Each row was made from one small tree. The marks that hang from a mark follow it in brackets, in alphabetical order. Every link used is in the known rows. Write each row's tree.
Known rows:
rivek{gafa{susup} giku{funes vudom{bego}}}: [ -80   24  -61   14  169  161  -42   84  341   71 -174 -148  -63  -46
   28  186  108  -50 -117 -106 -216   80  441  401  182  -87  -48 -190
 -176  498  139 -288  -35   31  -76  175 -149    5  -68 -129   72   51
  -16 -174  -28 -110  191 -270  -30  298  -67  -72  112   76  147   -7
 -119   28]
zamuk{fiso{losi{pamutup{dupo}}} giku}: [-373   16  -90 -196  -17  223  -45 -111  313 -209 -168   44  -72    4
    3  123  -56   56 -155  -15 -362    5  -49  243  167  -40 -167 -288
 -264  150   89 -298   13   37  -68    3  -67  -87  -84   84  -62  -88
  -81  -56   61  101  110  -56   -9 -364  261  -27  231   65 -144    8
  -59 -240]
susup{funes losi{fiso pamutup{dupo gafa}}}: [-250  -14 -171  -59  122  166  -37 -206  209 -299  -59  -98   18 -173
   42  158  -40  321 -181  -40 -318  -26  -93  261   49 -129 -104 -204
 -185  408   70   88  177  -23  -25 -162  -32   -8 -247  218  154  -75
   -1  -42  -36  186  131  164 -156   69  203  -93  263  147 -222   -2
 -140 -148]
rivek{gafa{bapun{zamuk}} giku{funes{dupo} vudom}}: [ -51  -30  -36  -12  100  149  -31   81  326   99 -145 -115  -97 -243
   66   67   73   21 -115 -144 -166   32  350  352  193  -68  -10 -272
 -179  396  131 -279   -5   39  -85  147 -146  -85  -91  -50   85   56
   10 -221  -30 -168  203 -171   27  272  -37 -129   62   65   54  -37
 -126  -29]
bego{dupo vudom{giku{funes} rivek}}: [ -45  -78  -81   17    3  193   -2   86  368   96 -219  -38   40 -117
   82 -198  103   90 -111   14 -167  133  206  212   70 -126  -56 -115
 -133  373  177   14  -23  -40  -73  132 -189  194 -255   89  -20   26
 -130  -67   59 -102  106  -47   28  156   51  -80   28   54    7   62
  -47   99]
bapun{funes{dupo{kegib} gafa} rivek{giku}}: [ -56  -58  -17  -69  258  122 -153   34  255   -6  -67  -70  -77 -461
   91   59   77  173 -111  140   16   40  241  255   17 -243   21   41
 -206   97  189 -106   61   41 -188  -20 -139   47 -137  474  124  -40
  -63 -133   -1 -114  247   54   -5  101  -72  -47   50  -18  -75  -55
  -57    4]
fiso{bego{dupo{kegib pamutup{giku}}}}: [ -53  -41 -135  -91  -15  224 -112    1  216 -134 -128   61  -11 -254
   48  -11   77   76 -164  -38 -153  -27  224  191   26  -26  -97   31
 -189  239   90   71  104  -32  -65  -62  -89 -100 -138  224  -24  -94
 -251   94   23  -14   44  206  -14  158  195  -42  278   53 -223   15
    9 -220]
dupo{funes kegib{pamutup}}: [-196  -13 -148  -92   -4  244 -191   48  241 -164  -22  -93   15 -353
   46   55  100  186 -162   66  -93  -37  187  237  -87   50  -67   36
 -188  269  128   61  213   -5  -99  -79  -92  -66   -8  287    7    8
   44   13   21   53  155  235 -114   26   90  -48  126   -4 -236   12
  -42   -4]
rivek{gafa{funes{dupo{pamutup{giku}}}}}: [-181    3 -131   14  109  167  -79   15  255  -72 -149  -16   -2 -340
   33  232   37   70 -160  -45 -175  -50  286  284  -23 -112  -27  -83
 -161  362  150  -34   22   -6 -106   -2 -168  -45 -116  117   35   37
  -21 -129  -22   -4  114  -55   24  363   51  -85  189  -18 -121    1
  -81  -66]
fiso{bego{dupo{pamutup}} losi}: [-107    3 -124 -170   16  223  -46  -54  248 -157 -151   46    0 -151
   45  -19   45  -40 -167  -38 -227   -5  128  250  113  -29 -156  -66
 -199  115   49  -45  125  -21   10  -50 -105 -132 -205  290  -57  -16
 -261   99   29   36  -47  121  -11  -80  231  -18  352   20 -233   36
   28 -229]
bego{bapun dupo{kegib}}: [ -45  -76 -105    9 -120  224 -116   96  354   -4 -205  -15    3 -302
    5  -45   75   92 -134  -40 -174    9  205  145   34  -63  -31  -71
 -208   91  132  133  115  -24  -65  -32 -133   -4 -136  226  -64  -91
 -109   48   87    2  150  110  -23  150  118  -51  177   10 -254   30
  -41 -144]
susup{funes{dupo{pamutup{giku}} gafa{bapun}}}: [-152  -22 -139    1  182  135 -169   40  197  -91  -62  -39   60 -345
   54  175  -88  251 -189    5 -226  -40  215  199  -70 -167   26  -94
 -161  111   77    1   80  -19 -221 -101  -62 -113 -130  245   88   80
  -20 -186   -8  -27  157  201  -33  195   49  -85  189  -47 -122  -29
 -111 -285]
zamuk{fiso{bego} giku}: [-285  -38  -91 -124  -74  212  -83  -34  258 -292 -200   40 -100  -66
  -10   11  -28   45 -141  -55 -329    7  142  216   85  -10 -151 -175
 -238   53  113 -240  -30   11  -94   18 -172  -79  -51   26  -51 -167
 -112  -87   69   42  106   12   51 -261  243   11  240   83 -138    0
  -48 -229]
vudom{bego gafa giku}: [-205  -57  -52   79  110  202  106   24  354   65 -111  -92   23 -173
   31 -170   -9   53  -95  -64 -311   88  197  150   30  -90  -51  -89
 -262  345  153  -81 -208  -16 -103  114 -104  250 -185 -219  206   26
   -8 -184   22  -60  127 -242  -26  156   65   43  -64   89  127   36
  -77  -90]
gafa{bapun{giku{vudom}} funes susup{dupo}}: [-118  -69 -153  154   25  143  -97   77  250  156 -154 -118  -13  -28
   -1  275   59  104 -169 -109 -274   87  431  326  152  -90    3 -502
 -138  -32  207 -128   46   38 -106   72 -281  -98 -130   94  134   92
   42 -169    6   35  150   34  -37   74 -146 -134  166   38 -134  -29
 -102   22]
susup{dupo{pamutup} funes{gafa{bapun rivek}}}: [-100   -9 -156   56  181  122 -183   33  146  -26  -18  -88   66 -287
   37   26  -56  305 -206  -24 -228   13  301  249  -16  -86   21  -32
  -62  105   82  -50   72  -18 -182 -111  -90  -41 -139  250  130   84
  -35 -163  -16   59  165  251 -107   84   29 -128  184  -42 -144  -39
 -107 -362]
bego{dupo{kegib{bapun pamutup{giku}}}}: [-144  -32 -123  -70   40  220 -175   51  276  -35 -114    1   -3 -288
   63   54   79  131 -132   18 -157  -29  144  143   -6  -20  -31  -62
 -217  359  154   94  162   -6  -42  -22  -64  -85 -129  119  -90  -64
  -49   55   45  -15  129  244  -47  125  181  -62  104   94 -199   14
  -81  -84]
funes{gafa{bapun susup}}: [-196  -23 -159   49  115  169   24   81  241 -175 -166  -25   73 -118
   59  308  -44  157 -119  -29 -243   49  292  247  -35  -36   -4 -174
 -193   27   76  -27   13   21 -130   39 -144 -252  -81  -42   50   86
   84 -158   33   13  182   10   36  110   -2  -32  129  -53  -81   -8
  -62  -71]
pamutup{dupo{funes} gafa{bapun{zamuk{fiso}}} giku}: [-192  -46 -156  -98    6  236 -178 -124  290 -242 -196   90   33 -133
   88  248   66  308 -114  -89 -270  -36  -44  163  108 -121   21 -170
 -230  476  135   79   18  -35 -148  -47  -23 -324 -112   64   -8 -152
  -75  -59  -46   44  222   20  -53  282  101 -107  134    1  -57   11
  -79 -334]
vudom{bego gafa{bapun{funes giku}} rivek}: [-154  -87   -1  133  122  158   49   35  276   44  -76 -132    0 -278
   12 -193  -16  110  -71  -24 -263  106  143  116   45  -73  -57 -125
 -218  307  177  123 -171   -6 -210  120  -64  262 -223   -9  245   76
   81 -263   46 -103  132 -256   75  192  -96   -8 -104   83   99   10
  -63   39]
bapun{gafa{funes susup} rivek zamuk{fiso{losi}}}: [-209 -101  -73  -57  203  139   33   20  192  191  -31 -142  -81 -114
   21  150  173   37  -66  109   10   78   51  405  -34 -102  -88  -41
 -218  -82  263 -329    1   54  -89   63 -231  -19 -228  376  102  -58
    1  -71   49    5  133  -42   71 -254  -16   75   38  -16 -146  -19
   20  -16]
funes{dupo{pamutup{giku}} gafa}: [-155  -10 -127  -85  220  167 -129   45  254 -162 -106  100   20 -361
   60  252  -77  230 -179   45 -157 -111  292  208  -54 -200   28  -11
 -212  172   86    6   24  -19 -225  -79   42 -171 -103  125   68   74
 -117 -126   -2   25  177  191  -13  143   56  -83  164  -58  -35  -22
  -74 -266]
fiso{bego{bapun} pamutup{giku{funes}}}: [-130  -59 -108 -197  -40  216  -52 -114  307 -130 -217  109   -8 -294
   75  -91   23  -13 -143 -119 -277   67   77  213  135 -126  -68 -102
 -149  171   -3   43    4   -4  -88  -21 -130  -61 -230  181 -102 -199
 -192   29    7   45   20  120  -88  162  198  -62  249   -5    2   -3
   10  -49]
fiso{bego{dupo} losi}: [-131   -3 -132 -155   -1  222  -29  -60  279 -195 -203   30  -32 -122
   61  -13   36  -50 -155  -49 -245   31  148  209  106  -52 -146  -94
 -208   93   52  -56  113  -15   46  -20 -143 -158 -196  238  -73  -27
 -218   83   26   36  -30   79   -3  -76  246    4  351   42 -212   41
   22 -176]
giku{funes vudom{bego gafa{rivek susup}}}: [-117  -26  -77   38  186  171    5  103  313   11 -115 -106 -110  -44
   -5   31  179  -13 -163  -49 -184  149  397  275  158 -103  -66 -243
 -175  218  168 -192  -56   17 -128  210  -47  104 -122   51  118  130
  -11 -182    4   -9  117 -157  -26   32  -76  -83   98   48  208   21
 -148   14]
bapun{gafa{funes} giku rivek}: [ -76 -153  -16   26  219  110  -66  -27  165  162  -13  -36 -101 -250
   96   43  115  125 -127  151  -21  139  138  260   15 -187  -29  -61
 -179  127  221 -191  -87   55 -168   64 -199  154 -346  369   47 -126
   58 -105   12  -65  129  -22   80  -46  -48   22  -52  -13  -97  -48
   -8  -47]
bapun{funes rivek{giku{vudom}} zamuk}: [ -30 -111   19  -61   91  137    6   16  277   -2    3 -176 -136 -326
   63 -164  169   86  -84   69   -9   72   36  340   79 -146  -36  -79
 -241   80  195 -292  -12   44  -59   80 -274  172 -217  581  144 -112
  -62  -95   -6 -199  202   16   80   -4  -33  -23    9   32 -154  -56
  -10  128]
kegib{bapun losi pamutup{gafa{funes}}}: [-336    3 -115 -148  167  207 -154  -70  287 -282  -72 -126  -17 -303
   66  238   97  101 -161   45 -324  -76  104  205   75  -30  -27 -193
 -199  524   91  172  159   -2  -38   31  -18 -176 -155  -25 -108 -114
  188  -84   38   73  102  374 -115    2  202  -19  -59  141    7   -4
 -159   84]
vudom{bego gafa{bapun{giku}}}: [-156  -70  -60  132   77  179   41   49  284   18 -104  -40   -7 -193
   21  -98  -22   77 -106  -71 -259   79  148  102   39  -39  -58 -183
 -241  205  141    1 -149   16 -135   68  -46   90 -157 -116  189   25
   46 -193   38  -64  100 -204   55   89   26   14  -31   80    1    8
  -83 -114]
fiso{bego{bapun{giku zamuk} vudom} losi pamutup}: [ -36  -45  -84 -234 -165  228   41 -107  315  -37 -219   27   11 -228
  104 -317   -9 -126 -119  -50 -302   81  -49  250  219  -77 -147 -180
 -175  -89  -12  -55    0   11    1  -28 -131    3 -281  316  -69 -158
 -227  101   42   61  -49  110  -16 -179  229   30  263  -52 -126   13
   80  -41]
dupo{funes kegib{bapun losi{fiso} pamutup{giku}}}: [-268    6 -139 -172   64  236 -221  -30  247 -229    7 -191   -5 -392
   57   63   59  187 -152   82 -321 -102   77  214  -75   32  -39  -24
 -201  468  105  243  289  -18 -151  -57   28 -196  -50  139  -60  -78
  143   61   -6  121  183  391 -185   -4  165  -23   41   69 -114   -7
 -116  -68]
susup{dupo{kegib{pamutup}} funes{gafa}}: [-163   20 -156  -10  143  163 -244   38  150  -11  -33 -136   11 -310
   48   37  -29  279 -191   34 -165  -10  303  204  -82 -100   22   78
 -124  195   97  -54  175  -12  -77 -118  -88  -32  -74  275   91   50
  -21  -93   -4   76  226  368 -178   67  116 -100  183   46 -161  -28
  -94 -243]
bego{bapun{rivek{gafa}}}: [-140  -85  -75   -6  -25  178    1   40  325 -178 -185 -109  -41 -326
   26  -74   31   73 -127    0 -240   54  200  240   44  -99  -33  -70
 -164  148   74   49  -22   -6 -132   39 -209   54 -218  149  -45 -128
   -5  -82   45  -34  164  -60   30  137   75  -15   82  -36  -99  -12
  -31  -29]
bapun{funes giku{vudom} rivek{gafa} zamuk{fiso}}: [  26 -117   69   -2  103  129  -76   24  142   50   23 -186 -212 -341
   59 -213  137   50  -75  122   23   67  -53  316  120 -116  -39  -99
 -264   13  297 -432  -30   67 -150   50 -266  295 -252  563   79 -125
  -72 -136   19 -144  236  117  201 -176  -55  -14  -21   33 -177  -63
  -31  -84]
zamuk{giku{funes{gafa}}}: [-247  -24  -82  -83   58  185  -67   11  256 -155 -161   53  -46 -109
   22  133   13   80 -167  -29 -241   44  222  220   49  -65  -67 -172
 -189  146   81 -225  -13   25  -75   77 -140  -58 -106  216  -21   36
   55 -135   33   -1  192  -63    9  -58  110  -78  143    7  -10  -10
 -111 -160]
bego{dupo{funes{gafa} kegib{losi} pamutup}}: [ -47   -8 -124  -31  119  227 -219   82  249  -18  -41    2   59 -319
   33  136  102  164 -177   54  -50  -71  181  220  -85  -16  -57  146
 -168  252  161   62  237  -31 -141 -119   -7 -102  -69  396   -4   49
 -120   54   37   64  146  246  -71   57   60  -71  156  -25 -308   40
  -43 -280]
kegib{bapun{funes rivek{gafa giku} zamuk} losi}: [-161  -43  -23  -75  140  154  -51  -22  238 -134  -31 -264  -95 -452
   88  -20  101   49  -96   87 -187  -26  -29  276   46  -87  -18  -72
 -221  359  131  -32  103   22  -52   49 -190   32 -215  267   28 -113
  134  -89   10  -82  221  135   25  -29  101   40  -94  123  -63  -36
 -116    9]
fiso{bego{bapun{giku rivek}} losi}: [-110  -61  -73 -177  -60  196   10  -82  270 -197 -182  -68  -70 -222
   58 -166    3  -49 -150    0 -337   67  168  243  188  -78 -115 -159
 -204  -30   11  -27   15   -5  -63   17 -155  -54 -284  276  -74 -117
 -136   38   38   13   38   50    8 -112  171   26  240  -16  -99   -9
   36 -181]
dupo{kegib{losi} pamutup}: [-129   16 -139  -60   -1  228  -49   30  198  -99   71 -107   16 -401
   20   73  105  159 -197  105 -101 -118  109  293  -16   32  -85   12
 -219  276   50  104  165  -28  -94  -89   63  -50  -49  265   42   37
  -72   60   38   28  138  281  -52  -26  146  -89   93   51 -236   -4
  -61 -126]
rivek{gafa{bapun{funes zamuk} susup} giku}: [-108  -17  -71   58   49  145    6   42  289   55 -160 -181   23 -210
   53  190   42   34  -73 -106 -183   32  208  363  100   -6  -16 -204
 -193  339  145 -209  -11   44  -54   47 -298  -71  -84   -7  116    7
   78 -172   -1 -144  198 -154   40  325  -50  -30   73   29  -87  -29
  -67   19]
gafa{funes rivek susup{losi}}: [-202  -44 -221   63  115  123   60    0  313 -101 -164 -137   22 -153
   -2  355  132  126 -169  -19 -191   70  482  404   78  -35  -52 -334
 -111   48  184  -12   13    3  -89   59 -215  -87 -127  123  124  104
  138 -114    8  131   95  -55  -39  150 -106  -80  197   -4 -107    8
 -118  137]
bego{bapun{giku{funes} zamuk} vudom}: [   8 -123  -58   -3 -227  184   26   80  307    6 -197  -74  -26 -240
   46 -282   74   56 -123    9 -197   81   90  234  117  -91  -25 -251
 -198  -12  104  -44  -76   -2  -69   76 -211  155 -245  277   -4 -106
  -24  -57   88  -84  162   62   93    2   66  -19   44  -29  -52   -3
  -34  -25]
giku{funes rivek vudom}: [ -95  -36  -76 -129   72  152  -87   78  324  -69  -58  -27 -189 -142
   18  -34  168   83 -173  -31 -220  123  271  342  211 -137  -69 -324
 -182  101  115 -256   38   -7  -52  238  -49   63 -147  253  -13   89
  -50 -145  -28  -74  135  -11   28  -72  -11 -172   97   34  124  -14
 -148   87]
susup{funes losi{pamutup{dupo gafa{bapun}}}}: [-225  -28 -170  -24   86  164  -78 -139  197 -235  -98  -83   48 -214
   45  187  -24  313 -191  -32 -233   20  -51  252   82 -108  -83 -241
 -161  378   74   89  141  -31  -37 -140  -64   23 -248  239  131  -37
  -10 -102  -22  107  134  116 -132  144  153 -114  217  120 -237    7
 -130 -160]
bapun{rivek{gafa{susup} giku} zamuk{fiso{pamutup}}}: [-153  -60  -55  -75  140  164   62  -10  305   68  -61 -155  -87 -249
   83    3   86   36  -55    1  -62   12   92  393   56  -36  -71   10
 -201  185  163 -395  -43   59  -76   20 -213  -20 -145  127   81 -102
  -34  -93   29  -73  217 -101   64  -52   38   11  -26   51  -93  -44
   -4   28]
fiso{pamutup{dupo giku{rivek}}}: [-182  -13 -149 -186   44  213  -59 -136  380 -104 -142  165  -22 -243
  122   95    8  162 -138  -44 -220   14  -57  216  143 -193  -34 -155
 -205  357   17  -61    1    9  -56  -12  -31  -88 -151   96  -38 -112
 -134   12  -41   48   85   53  -66   58  173 -110  161   44  -45   -2
  -39   11]
gafa{funes{dupo} susup{losi{pamutup{giku}}}}: [-281  -27 -209    0  136  151  -55  -22  311  -44 -192  -68   11 -161
  -18  493   43  138 -193  -31 -185  -24  330  353   38 -182  -50 -352
 -170  156  189   13  117   -4  -75  -49 -173  -80 -149  183  163   96
  -12 -102   -1  137  120   44 -118  184  -33  -97  255   70 -136    7
 -107   98]
dupo{funes{gafa{bapun susup}}}: [-194  -30 -161   27   88  194 -108   69  251 -232 -145  -46   84 -172
   49  248   -4  185 -141  -21 -220   39  242  255 -101  -31  -28  -74
 -158   66  120  -12   95   -3 -163  -28 -200 -187  -69  165   52   75
   84 -135    8   68  178    0  -26   88  -34  -18  168 -107 -154   19
  -50 -115]
susup{funes gafa{rivek{giku}} losi{pamutup}}: [-151  -24 -141   22  226   70  -35 -119  144 -172   -5 -187   67 -254
   53  124  -39  341 -196   -2 -298   96  133  311   33  -62  -45 -120
  -65  503   18    4   71  -24 -134  -73  -89  113 -288  149  167  -41
  168 -172  -46   73  109  121 -149  195   24  -75  141   41  -92  -18
 -169 -239]
giku{funes{dupo} rivek{gafa{susup}}}: [-150    4 -132  -83  171  139 -161   74  297   12 -139  -11 -138 -265
   30  222  107   86 -163  -32  -91   13  332  311  134 -170  -28 -202
 -147  164  142 -228   94    7  -66   69 -106  -16  -87  179   49  197
   -6 -172   -5  -26  182  -13   17   25  -35 -128  110   45  139  -13
 -177  -16]

Write each row's tree:
[-133  -62 -174   43  127  107   38   38  345  -13 -177 -151    7 -155
   35  269   62  177 -140  -77 -189   85  448  381  233   -2  -13 -475
 -108  133  124  -45   12   26 -155   58 -120 -198 -105 -136  138  128
  134 -182   13    3  158  -65  -53   79 -134 -127   73   63   35  -32
 -170   37]  gafa{bapun rivek{giku{funes{dupo}}} susup{losi}}
[ -91  -52  -90 -171  -23  210  -39  -38  323 -147 -240  -16  -47 -180
   39 -130   44  -73 -143  -39 -281   64  186  215  156  -87 -126  -82
 -177   12   51   19   95  -18  -34    3 -158 -102 -263  307 -108 -112
 -229   86   49   20   -1   53  -18  -61  195   15  302   -4 -178   26
   41 -189]  fiso{bego{bapun{rivek} dupo} losi}
[-160    1 -166 -111   78  214  -93  -30  244  -40 -172   82   -1 -178
   95  308   86  217 -143   -5 -156    2  199  231  107 -139   49 -153
 -232  461   67   33   88    8 -133   50    3 -279  -63   65  -14   12
  -48   -9  -24    7  256   46  -83  278   67 -165  183   52   47   -5
 -102 -225]  pamutup{dupo{kegib} giku{funes{gafa{bapun susup}}}}
[ -79  -21 -102  -68  167  180 -131   44  254 -181  -11  -16   80 -289
   44   96   48  206 -181   22 -205   -9  302  350  -21  -10  -48   37
 -129  213  110  -61   36  -19 -260  -21  -47  -66  -99  277   64   39
  -20 -105  -18   44  138   52  -49  123  -62  -70  144 -168 -111   -2
  -40 -229]  dupo{funes{gafa{rivek{giku{vudom}}}} pamutup}
[-165  -25  -98 -108  150  164 -102   26  293 -135 -149   16  -84 -195
   51  149   39  138 -176    1 -244   38  272  236   59 -215   26 -198
 -207  298  108  -83   -2  -20 -168  112   -5 -122 -160  124  -47   23
  -89 -124  -44  -34  185   83  -34  222   51 -148  151   -4  121  -15
 -113 -122]  pamutup{giku{funes{dupo gafa} vudom}}
[-264    3 -146 -144   93  206   -7 -137  382 -252  -89  -27  -92 -184
   79  232   17  166 -209   32 -256  -27   -2  189  126 -157  -61 -169
 -215  523   -2   23   87   -6  -61    0   51 -133 -134   85  -26  -62
  -47    7  -12   43  108  209  -86   -4  222  -56   87  140  -54    1
  -63  -60]  kegib{losi{pamutup{dupo giku{rivek}}}}
[-247   -6 -143 -214  151  203 -182  -39  361 -179 -136   54  -24 -159
   71  256   34  215 -153   24 -211  -31  190  253   99 -115   10 -108
 -199  516   78  -37   97    4 -146   29  -38 -190  -74   47  -55  -57
  -16  -40  -17   17  135  263 -117   87   83  -83  114   45    6   -8
  -52  -39]  kegib{pamutup{dupo{funes{gafa{susup}}} giku{rivek}}}
[-210  -35  -41  -94   77  181  -57   45  287 -146 -150  -25  -92  -66
    9   50   28   68 -166  -26 -314   81  322  255  114  -93  -76 -216
 -175  217   96 -204  -38    6 -138  189  -91   19 -135  188  -11   59
   28 -179   13  -21  204 -100    7  -29   29 -113  123   10   85   -9
 -108  -70]  zamuk{giku{funes{gafa} vudom{rivek}}}
[ -47  -94  -74  -21  -12  186  -29   17  194   71    1  -38 -137 -347
   88  -25   90  131 -149   27   21  -55  118  214   69  -79   -8 -188
 -282    5  147 -294   23   43  -14  -32 -137   45 -164  379  129   95
   27  -71   47  -69  243  184   98 -131   55  -67   28   96  -90  -43
  -90 -154]  bapun{giku{funes{dupo{kegib}}} zamuk}
[-170    3 -132   36  102  172  -66   33  249  -81 -142  -20   -6 -341
   32  226   48   59 -161  -48 -136  -51  300  290  -23  -96  -45  -79
 -162  303  150  -59   41    4  -79  -10 -195  -22  -99  130   61   60
   -8 -138   -6    6  107  -66   38  288   48  -73  198   -9 -157    6
  -82  -35]  rivek{gafa{funes{dupo{pamutup}}}}
[-194  -27  -93   44   90  138   45    6  303  -65 -142 -255   42 -242
   45  103  -27  152  -98  -51 -312   44  309  351   62  -28  -46 -149
 -136  492   92   29  -28  -25 -132   83 -185   21 -182 -110  115   74
  121 -219    4  -73  204 -201   -6  359  -61  -78   30   72   17   -8
  -74  101]  vudom{rivek{gafa{bapun susup{funes losi}} giku}}
[-286  -19  -96 -143  251  165 -111  -17  298 -121  -58 -193  -45 -247
   82  236   74   85 -142  114 -240  -13  157  258  100  -29  -15 -164
 -180  552   85   57  117   34 -116   67  -32 -126 -154 -174  -77 -109
  222  -71   45   39   87  391 -125 -171  140   67 -101  147   88  -21
 -130   60]  kegib{bapun{gafa{rivek{giku} susup}} losi pamutup}
[-116  -67  -52    7  155  142 -183   24  177  -34 -102   22  -59 -340
   40  146   79  153 -126  113   75   44  -49  188  -44 -270  -19  -50
 -240  109  223  -65   65   24  -94  -79 -224  170 -181  416  109  -57
  -79 -122   13  -25   86  166   27  -68   44   26  171   10 -158    2
  -57  -33]  bapun{funes{dupo} gafa}
[-222  -36 -199   76   49  145    8   -8  224 -102 -112 -184   84 -111
    6  221  -45  190 -132  -83 -309   33   74  335   31  -23  -66 -389
 -151   44   93   50  162    7  -82  -83 -197 -136 -156   45  139   59
   87 -109    8  101  114  107  -78  -20   24  -82  209   85 -223  -11
 -133   29]  gafa{bapun susup{funes losi{fiso{pamutup}}}}
[-152  -45  -67   11  101  183   63   22  395 -102  -91  -84  -21 -168
   33  -97  -20  129  -79  -43 -284   38  318  226   58  -97  -81  -68
 -223  434   77   69 -156  -21 -120  142  -15  100 -120 -163  160   13
   -5 -159   17 -132  148 -292   31  215   12   -8  -17  133   95   -1
  -38  143]  vudom{bego rivek{giku}}
[ -81  -15 -131  -62   74  227 -213   18  278  -27  -26  -26   34 -293
   19   83  103  172 -177   33 -144  -93   85  216  -64  -32  -62   73
 -177  364  162  116  242  -43 -146 -127   13 -116  -98  362  -28  -18
 -144  115   11   67  123  278 -101   92  110  -89  166   18 -290   29
  -53 -260]  bego{dupo{funes kegib{losi{fiso}} pamutup{giku}}}
[-152  -59  -93  -36  107  160 -104    4  185 -163  -94  -21  -50 -355
  117   59    4  151 -144   31 -270   13  203  177   75  -87   14 -260
 -220  150  109  -37    5   29 -114   44 -119  -22 -221   39   -5   12
  165 -145   31   13  208   87   48  -22   74  -34   20   39   70  -32
 -174 -154]  kegib{bapun{giku{funes{dupo gafa{rivek}}}}}
[-146  -19 -154   33   28  166 -235   31  100   39  -16 -197  -14 -344
   45  -65   13  261 -169   18 -189   -8  134  197  -85 -105   -1   -3
 -150  153  131  -24  163  -23  -17 -119 -167   70 -146  309  133   -1
    1  -62   -9   66  231  270 -138    2  151  -48  166   87 -188  -24
 -121 -271]  susup{dupo{kegib{bapun{gafa zamuk}}} funes}
[-164    8 -176  -69  -17  253   -9  -65  306 -225 -104    2  -70 -223
   92  180   79  198 -161   22 -144  -85  102  199   81 -110  -44  -98
 -275  408   27   57  161   12  -11  -31  -25 -190  -10   53   53  -43
  -46   64    8   84  177  141  -57  -67  206  -66  211  163 -177   14
  -79  -91]  pamutup{dupo{kegib{losi{fiso}}}}
[-179   27 -166   59   77  173  -60   38  198 -126 -165 -139   20 -203
   -1  222   13  122 -155  -29 -157  -35  238  360   16  -37  -58  -78
 -137  364  132  -60   88  -22  -31  -72 -201   14 -133   10   89   69
  -47  -85   -7  100  171   33  -51  126   54  -77  200   67 -156   12
  -92 -107]  rivek{gafa{susup{dupo{pamutup} losi}}}
[-164   16 -168 -200   64  218   -4 -176  282 -174 -191   43   51 -123
  114   87   32  -43 -135 -101 -314   83   76  244  234  -24 -148 -207
 -126   22    4  -14   39   14  -22  -67  -43 -259 -195  133  -54  -42
 -143   39   -6  147  -56   55  -82  -64  169  -21  282  -58  -49   11
    2  -63]  fiso{bego losi pamutup{gafa{bapun rivek susup}}}
[  -6  -94  -44  -42 -100  216 -158  100  313   95 -133  -49  -22 -390
   -9 -121  138   68  -99   -9  -19  -22   55  171   46  -48  -13  -42
 -240   50  203   46  171    7  -38  -60 -198  100 -136  505   -9 -110
 -108   54  101  -60  150  317   -8   82   85  -38  137   28 -318   10
  -19  -67]  bego{bapun{funes zamuk} dupo{kegib{pamutup}}}
[  18 -101    9   -7  143   86 -205   29  153  137  -44 -113 -125 -170
   11   79  113  139 -118  142  -65  156  -10  341  178 -228  -34 -291
 -236   41  285 -237   13   20 -135   63 -189  333 -300  456  110  -57
  -33 -132  -18  -30  141  186   42 -180 -148  -15   64   22  -58  -29
  -85  -34]  bapun{funes gafa{susup{losi}} giku{rivek vudom}}
